Below are the code and all the weights of a small trained network. Each question names an input and a target symbol and asks about switching units off, where a switched-off unit gives its printed mean instead of its output.

import numpy as np


def w(rows, s, z=0):
    codes = np.array(rows[::2]) - 128.0
    scale = np.full(codes.shape[1], s)
    scale[-1] = z or s
    return codes * scale


def f(y):
    return y / 2 * (1 + np.tanh(0.7978845608 * (y + 0.044715 * y**3)))


def softmax(a):
    e = np.exp(a - a.max(-1, keepdims=True))
    return e / e.sum(-1, keepdims=True)


def log_softmax(a):
    a = a - a.max(-1, keepdims=True)
    return a - np.log(np.exp(a).sum(-1, keepdims=True))


def net(x, mask):
    ids = ['γδεηθλμξψω'.index(c) for c in x.split()]
    T = len(ids)
    res = E[ids] + P[:T]
    r = res
    for j in range(3):
        rows = slice(2 * j, 2 * j + 2)
        q, k, v = (r @ M[0][rows].T for M in (Q, K, V))
        z = softmax(np.where(np.tri(T) > 0, q @ k.T / 2**0.5, -1e9)) @ v
        o = O[0][rows]
        res = res + np.where(mask[j], z, o[:, -1]) @ o[:, :-1]
    y = f(res @ A[0][:, :-1].T + A[0][:, -1])
    res = res + np.where(mask[3:27], y, B[0][:, -1]) @ B[0][:, :-1]
    return log_softmax(res[-1] @ U[:, :-1].T + U[:, -1])


Q, K, V, O, A, B = {}, {}, {}, {}, {}, {}
E = w([
[182,180,118,132,95],'γ',
[152,78,128,9,98],'δ',
[169,123,131,68,88],'ε',
[58,94,189,92,114],'η',
[74,186,65,137,189],'θ',
[119,174,149,169,114],'λ',
[66,149,185,169,118],'μ',
[142,176,38,77,161],'ξ',
[29,136,95,89,190],'ψ',
[107,70,162,30,102],'ω',
],0.014)
P = w([
[158,116,170,137,127],'0',
[173,113,178,138,170],'1',
[141,179,169,112,116],'2',
[119,100,109,149,79],'3',
[126,205,158,99,111],'4',
[179,124,170,125,198],'5',
[117,217,147,89,107],'6',
[87,95,54,152,51],'7',
[110,222,136,83,110],'8',
[183,118,160,125,222],'9',
[106,219,123,80,115],'10',
[53,97,2,166,32],'11',
[108,226,107,76,123],'12',
],0.016)
Q[0] = w([
[60,97,34,144,6],'H1',
[109,165,143,171,58],'H1',
[193,97,169,143,228],'H2',
[121,42,35,196,96],'H2',
[58,229,104,72,17],'H3',
[159,195,211,74,201],'H3',
],0.016)
K[0] = w([
[186,102,179,131,208],'H1',
[122,162,128,142,189],'H1',
[119,124,132,139,4],'H2',
[192,96,206,150,132],'H2',
[122,138,86,110,201],'H3',
[75,151,51,112,102],'H3',
],0.022)
V[0] = w([
[192,114,122,192,92],'H1',
[97,225,158,217,149],'H1',
[71,129,199,189,61],'H2',
[70,47,178,36,107],'H2',
[255,157,121,102,12],'H3',
[17,94,224,135,116],'H3',
],0.011)
O[0] = w([
[172,102,83,152,105,129],'H1',
[145,148,51,142,206,253],'H1',
[83,127,21,125,98,54],'H2',
[12,177,183,94,58,34],'H2',
[172,97,111,183,11,182],'H3',
[28,69,72,60,174,17],'H3',
],0.012,0.0044)
A[0] = w([
[154,128,123,148,194,55],'N1',
[118,177,88,120,113,133],'N2',
[142,158,103,53,90,142],'N3',
[85,132,101,142,99,203],'N4',
[51,140,99,74,135,115],'N5',
[38,124,169,127,91,87],'N6',
[129,144,199,131,49,76],'N7',
[128,129,131,212,154,137],'N8',
[153,93,85,166,68,54],'N9',
[39,91,65,138,163,45],'N10',
[119,104,54,78,91,107],'N11',
[96,137,213,117,160,1],'N12',
[100,140,126,118,126,120],'N13',
[168,40,118,181,162,176],'N14',
[133,2,123,91,108,131],'N15',
[165,120,130,163,40,74],'N16',
[142,95,85,187,94,94],'N17',
[232,121,156,154,130,72],'N18',
[135,111,181,72,119,110],'N19',
[108,156,133,144,125,118],'N20',
[66,109,118,138,102,27],'N21',
[133,161,211,91,127,90],'N22',
[137,117,67,167,58,150],'N23',
[154,164,137,180,236,85],'N24',
],0.0092,0.0081)
B[0] = w([
[116,72,177,122,93,163],'N1',
[155,116,172,140,139,153],'N2',
[120,119,176,137,140,150],'N3',
[99,46,89,108,119,161],'N4',
[60,144,117,214,112,169],'N5',
[175,117,139,39,152,166],'N6',
[160,121,38,78,108,204],'N7',
[156,137,100,84,125,179],'N8',
[90,112,166,151,239,169],'N9',
[219,160,193,194,62,163],'N10',
[112,81,193,131,59,158],'N11',
[164,139,41,159,108,145],'N12',
[117,130,122,137,143,134],'N13',
[130,254,110,78,126,195],'N14',
[131,178,81,206,175,142],'N15',
[143,89,175,136,190,206],'N16',
[125,134,134,91,203,174],'N17',
[5,164,120,159,101,252],'N18',
[130,199,116,162,148,148],'N19',
[138,127,127,113,129,132],'N20',
[129,151,238,123,156,136],'N21',
[116,132,51,149,125,186],'N22',
[124,41,154,173,145,198],'N23',
[120,84,135,66,91,229],'N24',
],0.007,0.015)
U = w([
[143,132,193,183,193,33],'γ',
[162,116,136,73,72,58],'δ',
[168,53,217,134,107,253],'ε',
[91,121,206,125,117,102],'η',
[167,135,222,40,189,179],'θ',
[156,118,2,131,132,208],'λ',
[77,115,94,188,82,61],'μ',
[170,214,178,141,77,215],'ξ',
[64,168,128,122,166,74],'ψ',
[87,123,112,80,82,98],'ω',
],0.0067,0.0029)

Each question gives the input, a string of symbols that net reads in full, and the target symbol t.
The units are the heads (2 rows each of Q, K, V and O) and the neurons (one row each of A and B). Each row of codes is followed by its name. A weight is (code - 128) times the scale printed after its matrix; where a second scale follows, it is the last column's (O, A, B and U).
mask holds one flag per unit, heads first, then neurons. A switched-off unit (its flag False) gives its mean, the last column of its rows in O or B, instead of its output. The means were averaged over made-up inputs and are rounded, as every weight is.
A unit's drop is (log p(t) with every unit on - log p(t) with that unit switched off) / (log p(t) with every unit on - log p(t) with every unit switched off).
The circuit of an input: a set's keep is (log p(t) with only the set's units on - log p(t) with every unit switched off) / (log p(t) with every unit on - log p(t) with every unit switched off). Starting from the 12 units with the biggest drops (on a tie, the unit counted first), units are removed one at a time, each time the one whose removal leaves the highest keep (on an exact tie, the one counted first), for as long as the keep stays at least 0.8.
units of the circuit, in order: the units of the circuit, biggest drop first
most important unit: the unit with the biggest drop
top k neurons: the k neurons with the biggest drops, biggest first
heads that matter: for each layer, one digit per head in row order, 1 if its drop is at least 0.15 and else 0, layers parted by /
input λ λ ε λ λ ε ξ λ γ λ ε, target ξ: heads that matter : 011
input ε λ γ μ λ ω, target μ: heads that matter : 011
input ε λ γ ε θ ε ξ, target ξ: heads that matter : 001
input λ ε ω ε λ ε ω δ, target ε: units of the circuit, in order : [H3; N16; H1]
input λ δ λ λ ξ ω λ ε ψ ω λ, target ψ: heads that matter : 011
input ξ ξ λ λ ξ θ, target λ: units of the circuit, in order : [H2]
input λ θ λ ε λ ε δ ε γ, target θ: units of the circuit, in order : [H3; H2]
input θ ψ γ ε λ λ ξ γ ξ ξ θ ε μ, target θ: units of the circuit, in order : [H3; H2]
input ε ξ ω γ λ ξ δ ω ω ε λ ω, target ε: top 3 neurons : [N16; N14; N23]
input ψ λ λ λ λ ε θ ξ ξ γ ε δ δ, target ξ: heads that matter : 001
input δ θ λ γ ε λ ξ ξ θ ξ δ ε ω, target ξ: heads that matter : 100
input λ ε ω, target ω: units of the circuit, in order : [H2; H3]
input γ ω δ ξ, target ω: units of the circuit, in order : [H2; H1; N7]
input λ γ ε λ λ λ ω λ ω, target ω: heads that matter : 010
input ε λ λ λ ψ λ λ ε ε ε λ, target ψ: units of the circuit, in order : [H3]
input ε λ ξ ξ μ ω λ η, target ω: units of the circuit, in order : [H2; H1; N7]
input λ ε ξ ξ λ λ λ η μ λ, target η: heads that matter : 011
input λ ε λ θ ε λ γ λ λ μ λ ψ ω, target ψ: units of the circuit, in order : [H3; N5]
input ξ ε θ λ ξ λ ξ γ λ λ, target γ: top 3 neurons : [N9; N16; N23]
input λ λ ξ ξ λ λ μ η λ ξ, target η: most important unit : H2
input ε λ ψ ω λ γ λ ε ξ γ ε θ γ, target θ: units of the circuit, in order : [H3; N18]
input λ ε ξ ε μ λ μ λ ψ ε η λ, target ε: heads that matter : 100
input λ μ ξ δ ε ξ λ μ ω θ λ ε, target θ: units of the circuit, in order : [H3; H2]
input λ λ ξ ε λ ξ δ ω λ λ λ λ η, target ξ: heads that matter : 001
input ε λ η, target η: top 3 neurons : [N5; N21; N10]
input γ ε λ λ ε ε γ ε ε ε ε, target ε: units of the circuit, in order : [H3; N16; N23]
